Below are the code and all the weights of a small trained network. Each question names an input and a class and asks about switching units off, where a switched-off unit gives its printed mean instead of its output.

import numpy as np


def w(rows, s, z=0):
    codes = np.array(rows[::2]) - 128.0
    scale = np.full(codes.shape[1], s)
    scale[-1] = z or s
    return codes * scale


def f(y):
    return y / 2 * (1 + np.tanh(0.7978845608 * (y + 0.044715 * y**3)))


def log_softmax(a):
    a = a - a.max(-1, keepdims=True)
    return a - np.log(np.exp(a).sum(-1, keepdims=True))


def net(x, mask):
    res = np.array(x, float).reshape(1, 3) / 4 @ E
    y = f(res @ A[0][:, :-1].T + A[0][:, -1])
    res = res + np.where(mask, y, B[0][:, -1]) @ B[0][:, :-1]
    return log_softmax(res[-1] @ U[:, :-1].T + U[:, -1])


A, B = {}, {}
E = w([
[175,113,124,93,7,162],'x0',
[26,112,116,70,88,120],'x1',
[103,119,254,155,132,232],'x2',
],0.0072)
A[0] = w([
[88,122,113,89,40,144,92],'neuron 0',
[86,128,93,92,101,78,127],'neuron 1',
[144,126,179,115,55,216,48],'neuron 2',
[116,127,122,119,132,113,135],'neuron 3',
[137,129,124,132,124,125,140],'neuron 4',
[130,129,129,128,127,130,117],'neuron 5',
[72,127,84,84,103,66,118],'neuron 6',
[112,127,132,133,133,129,137],'neuron 7',
[169,135,129,179,214,98,252],'neuron 8',
[28,128,131,124,160,102,120],'neuron 9',
[162,131,115,106,107,114,120],'neuron 10',
[194,124,103,111,81,92,139],'neuron 11',
[127,135,117,129,145,108,168],'neuron 12',
[135,127,132,129,128,132,105],'neuron 13',
[68,124,126,129,143,103,126],'neuron 14',
[133,131,151,159,163,144,151],'neuron 15',
[101,142,100,132,157,75,155],'neuron 16',
[131,128,125,129,125,127,126],'neuron 17',
[110,133,157,165,168,148,151],'neuron 18',
[185,129,180,157,159,188,122],'neuron 19',
[126,127,126,127,127,126,138],'neuron 20',
[86,125,121,86,34,145,86],'neuron 21',
[117,128,126,125,130,122,143],'neuron 22',
[238,137,78,149,150,70,246],'neuron 23',
[13,126,178,120,99,180,46],'neuron 24',
[253,134,135,154,63,137,106],'neuron 25',
[33,130,135,117,163,108,126],'neuron 26',
[172,131,164,152,136,171,113],'neuron 27',
[71,126,168,173,193,164,132],'neuron 28',
[116,127,137,144,146,136,153],'neuron 29',
[123,132,127,123,126,122,144],'neuron 30',
[128,127,119,114,114,115,135],'neuron 31',
[131,128,131,128,130,131,120],'neuron 32',
[128,128,120,129,123,124,158],'neuron 33',
[102,138,73,133,203,43,223],'neuron 34',
[173,127,91,85,69,93,124],'neuron 35',
[163,129,144,172,215,116,211],'neuron 36',
[124,127,125,121,124,133,141],'neuron 37',
],0.012,0.0019)
B[0] = w([
[169,164,100,154,139,48,183],'neuron 0',
[84,135,70,180,122,107,167],'neuron 1',
[198,34,167,177,71,131,221],'neuron 2',
[121,123,107,129,115,126,131],'neuron 3',
[129,122,129,127,140,127,131],'neuron 4',
[129,127,130,130,129,130,127],'neuron 5',
[71,132,61,198,108,110,180],'neuron 6',
[123,139,129,115,118,132,132],'neuron 7',
[141,138,200,117,118,37,234],'neuron 8',
[93,118,84,84,83,200,184],'neuron 9',
[132,142,111,127,174,137,147],'neuron 10',
[141,158,102,105,225,151,188],'neuron 11',
[122,109,125,117,115,113,143],'neuron 12',
[129,125,135,135,131,134,127],'neuron 13',
[110,123,93,111,91,162,153],'neuron 14',
[123,170,162,154,121,126,168],'neuron 15',
[124,76,102,133,80,119,173],'neuron 16',
[129,126,127,129,133,128,128],'neuron 17',
[117,193,161,135,123,136,180],'neuron 18',
[87,130,172,227,112,144,210],'neuron 19',
[127,128,123,126,127,126,129],'neuron 20',
[184,162,101,153,134,45,188],'neuron 21',
[124,130,116,121,118,127,130],'neuron 22',
[194,92,160,23,194,105,253],'neuron 23',
[208,158,144,5,98,136,217],'neuron 24',
[123,58,123,131,199,254,224],'neuron 25',
[91,127,93,72,87,194,183],'neuron 26',
[104,108,162,197,116,148,179],'neuron 27',
[96,239,162,92,147,151,218],'neuron 28',
[121,155,144,122,117,130,143],'neuron 29',
[125,129,115,126,124,124,130],'neuron 30',
[121,133,106,136,142,117,133],'neuron 31',
[128,128,135,131,128,131,128],'neuron 32',
[125,124,117,127,134,121,132],'neuron 33',
[138,12,114,131,40,94,238],'neuron 34',
[107,185,90,131,222,123,191],'neuron 35',
[139,174,193,147,121,59,222],'neuron 36',
[133,130,119,128,127,122,129],'neuron 37',
],0.035,0.0077)
U = w([
[231,77,174,84,87,25,255],'0',
[14,56,71,149,53,162,141],'1',
[47,233,191,198,128,85,163],'2',
[116,194,124,27,112,254,81],'3',
[137,114,106,50,230,203,104],'4',
[88,219,69,236,159,58,77],'5',
[124,44,149,231,102,224,2],'6',
],0.0047,0.00094)

Each question gives the input, the list of numbers given to net, and the class t.
The units are the neurons (one row each of A and B). Each row of codes is followed by its name. A weight is (code - 128) times the scale printed after its matrix; where a second scale follows, it is the last column's (A, B and U).
mask holds one flag per neuron, in row order. A switched-off neuron (its flag False) gives its mean, the last column of its row in B, instead of its output. The means were averaged over made-up inputs and are rounded, as every weight is.
A unit's drop is (log p(t) with every unit on - log p(t) with that unit switched off) / (log p(t) with every unit on - log p(t) with every unit switched off).
The circuit of an input: a set's keep is (log p(t) with only the set's units on - log p(t) with every unit switched off) / (log p(t) with every unit on - log p(t) with every unit switched off). Starting from the 12 units with the biggest drops (on a tie, the unit counted first), units are removed one at a time, each time the one whose removal leaves the highest keep (on an exact tie, the one counted first), for as long as the keep stays at least 0.8.
circuit, biggest first: the units of the circuit, biggest drop first
most important unit: the unit with the biggest drop
k most important neurons: the k neurons with the biggest drops, biggest first
drop of u: that unit's drop, to one decimal
input [1,-5,-2], class 4: circuit, biggest first -> [neuron 25; neuron 2]
input [1,-5,-4], class 4: circuit, biggest first -> [neuron 25; neuron 11]
input [-5,-4,1], class 2: circuit, biggest first -> [neuron 24; neuron 28]
input [-6,0,4], class 2: circuit, biggest first -> [neuron 23]
input [0,8,-2], class 1: 2 most important neurons -> [neuron 9; neuron 26]
input [5,0,8], class 6: 2 most important neurons -> [neuron 19; neuron 23]
input [-8,7,1], class 3: 2 most important neurons -> [neuron 24; neuron 28]
input [6,0,7], class 6: 2 most important neurons -> [neuron 23; neuron 19]
input [2,0,0], class 4: 4 most important neurons -> [neuron 34; neuron 8; neuron 36; neuron 19]
input [4,1,-7], class 5: 2 most important neurons -> [neuron 6; neuron 1]
input [3,1,-4], class 5: 2 most important neurons -> [neuron 24; neuron 6]
input [0,8,-6], class 1: 2 most important neurons -> [neuron 34; neuron 9]
input [2,5,0], class 5: 2 most important neurons -> [neuron 23; neuron 34]
input [-7,0,5], class 2: most important unit -> neuron 36
input [-8,2,1], class 3: drop of neuron 28 -> 0.6
input [0,7,2], class 3: drop of neuron 24 -> 0.3
input [1,-8,3], class 6: drop of neuron 25 -> 0.9
input [1,-6,6], class 6: drop of neuron 2 -> 0.4
